Below are the code and all the weights of a small trained network. Each question names an input and a class and asks about switching units off, where a switched-off unit gives its printed mean instead of its output.

import numpy as np


def w(rows, s, z=0):
    codes = np.array(rows[::2]) - 128.0
    scale = np.full(codes.shape[1], s)
    scale[-1] = z or s
    return codes * scale


def norm(h):
    return h / np.sqrt((h * h).mean(-1, keepdims=True) + 1e-5)


def f(y):
    return y / 2 * (1 + np.tanh(0.7978845608 * (y + 0.044715 * y**3)))


def log_softmax(a):
    a = a - a.max(-1, keepdims=True)
    return a - np.log(np.exp(a).sum(-1, keepdims=True))


def net(x, mask):
    res = np.array(x, float).reshape(1, 2) / 4 @ E
    u = 0
    for l in range(3):
        y = f(norm(res) @ A[l][:, :-1].T + A[l][:, -1])
        res = res + np.where(mask[u : u + 7], y, B[l][:, -1]) @ B[l][:, :-1]
        u += 7
    return log_softmax(norm(res)[-1] @ U[:, :-1].T + U[:, -1])


A, B = {}, {}
E = w([
[147,223,172,229,162,5],'x0',
[10,122,64,182,189,188],'x1',
],0.0034)
A[0] = w([
[32,233,174,111,156,86,128],'0.n0',
[123,197,195,198,254,109,93],'0.n1',
[170,102,157,151,150,74,1],'0.n2',
[157,126,145,92,117,53,166],'0.n3',
[139,168,181,124,175,124,16],'0.n4',
[108,111,205,186,166,130,117],'0.n5',
[226,180,243,135,193,34,197],'0.n6',
],0.0034,0.0016)
B[0] = w([
[132,12,120,104,177,126,157],'0.n0',
[176,164,75,86,65,129,183],'0.n1',
[120,80,153,110,208,17,117],'0.n2',
[136,31,122,133,191,215,160],'0.n3',
[187,101,67,73,168,130,112],'0.n4',
[202,99,120,174,60,161,134],'0.n5',
[66,192,1,142,83,126,251],'0.n6',
],0.0041,0.0032)
A[1] = w([
[141,105,100,108,112,147,7],'1.n0',
[222,69,216,141,70,113,58],'1.n1',
[111,91,125,63,144,181,143],'1.n2',
[227,103,164,54,35,25,118],'1.n3',
[105,112,143,104,36,161,177],'1.n4',
[169,124,139,21,71,31,7],'1.n5',
[139,31,108,3,120,196,107],'1.n6',
],0.0049,0.002)
B[1] = w([
[171,164,103,65,158,102,122],'1.n0',
[16,61,197,168,135,254,137],'1.n1',
[216,124,128,168,176,72,184],'1.n2',
[76,45,94,195,189,149,212],'1.n3',
[161,216,83,89,136,57,186],'1.n4',
[80,74,118,148,191,220,162],'1.n5',
[192,177,73,171,135,93,254],'1.n6',
],0.005,0.0043)
A[2] = w([
[123,51,12,157,100,149,141],'2.n0',
[231,85,109,46,134,252,132],'2.n1',
[98,89,254,73,145,160,3],'2.n2',
[187,133,119,13,180,208,126],'2.n3',
[216,41,130,59,116,208,134],'2.n4',
[60,190,120,164,166,150,176],'2.n5',
[97,176,213,151,97,132,21],'2.n6',
],0.0047,0.0024)
B[2] = w([
[135,137,216,119,207,145,253],'2.n0',
[107,165,83,254,129,75,183],'2.n1',
[91,204,166,112,84,155,105],'2.n2',
[80,148,90,153,119,32,152],'2.n3',
[68,127,44,165,162,86,157],'2.n4',
[176,48,112,108,158,131,180],'2.n5',
[83,153,97,187,109,105,97],'2.n6',
],0.0048,0.0047)
U = w([
[178,161,52,193,122,82,253],'0',
[99,61,128,181,196,186,253],'1',
[182,174,104,70,144,142,93],'2',
[86,157,181,112,63,215,3],'3',
[41,76,208,115,46,162,3],'4',
[96,173,229,54,47,206,3],'5',
[69,105,208,35,1,148,3],'6',
],0.0057,0.0024)

Each question gives the input, the list of numbers given to net, and the class t.
The units are the neurons (one row each of A and B). Each row of codes is followed by its name. A weight is (code - 128) times the scale printed after its matrix; where a second scale follows, it is the last column's (A, B and U).
mask holds one flag per neuron, layer by layer. A switched-off neuron (its flag False) gives its mean, the last column of its row in B, instead of its output. The means were averaged over made-up inputs and are rounded, as every weight is.
A unit's drop is (log p(t) with every unit on - log p(t) with that unit switched off) / (log p(t) with every unit on - log p(t) with every unit switched off).
The circuit of an input: a set's keep is (log p(t) with only the set's units on - log p(t) with every unit switched off) / (log p(t) with every unit on - log p(t) with every unit switched off). Starting from the 12 units with the biggest drops (on a tie, the unit counted first), units are removed one at a time, each time the one whose removal leaves the highest keep (on an exact tie, the one counted first), for as long as the keep stays at least 0.8.
circuit, biggest first: the units of the circuit, biggest drop first
top k neurons: the k neurons with the biggest drops, biggest first
top k neurons in layer l: the k neurons of layer l with the biggest drops, biggest first
drop of u: that unit's drop, to one decimal
input [3,-4], class 1: circuit, biggest first : [1.n6, 1.n3]
input [2,-4], class 1: circuit, biggest first : [1.n3]
input [2,2], class 2: circuit, biggest first : [0.n1, 1.n3, 2.n1, 1.n6]
input [3,3], class 2: top 2 neurons in layer 0 : [0.n1, 0.n0]
input [3,-2], class 2: top 2 neurons in layer 1 : [1.n6, 1.n2]
input [0,-1], class 2: top 2 neurons : [1.n3, 0.n6]
input [-5,-7], class 1: top 2 neurons in layer 1 : [1.n3, 1.n1]
input [3,-1], class 2: top 3 neurons : [0.n6, 2.n1, 1.n6]
input [4,-6], class 1: top 3 neurons in layer 1 : [1.n3, 1.n6, 1.n5]
input [1,-2], class 2: top 2 neurons : [0.n6, 2.n1]
input [-1,1], class 2: top 2 neurons in layer 0 : [0.n3, 0.n0]
input [1,-3], class 2: top 3 neurons in layer 1 : [1.n1, 1.n3, 1.n6]
input [0,-2], class 2: top 3 neurons : [0.n6, 2.n1, 1.n3]
input [-7,-6], class 0: top 2 neurons in layer 1 : [1.n6, 1.n4]
input [5,-6], class 1: top neuron in layer 0 : [0.n3]
input [0,2], class 2: top 2 neurons in layer 2 : [2.n1, 2.n0]
input [2,-1], class 2: top 3 neurons in layer 2 : [2.n1, 2.n4, 2.n3]
input [3,-5], class 1: top 2 neurons in layer 1 : [1.n3, 1.n6]
input [-8,5], class 0: top 2 neurons in layer 2 : [2.n1, 2.n3]
input [0,-7], class 1: drop of 1.n5 : 0.0
input [-7,-5], class 0: drop of 2.n1 : 0.1
input [-5,3], class 0: drop of 1.n3 : 0.1
input [3,1], class 2: drop of 0.n0 : 0.3
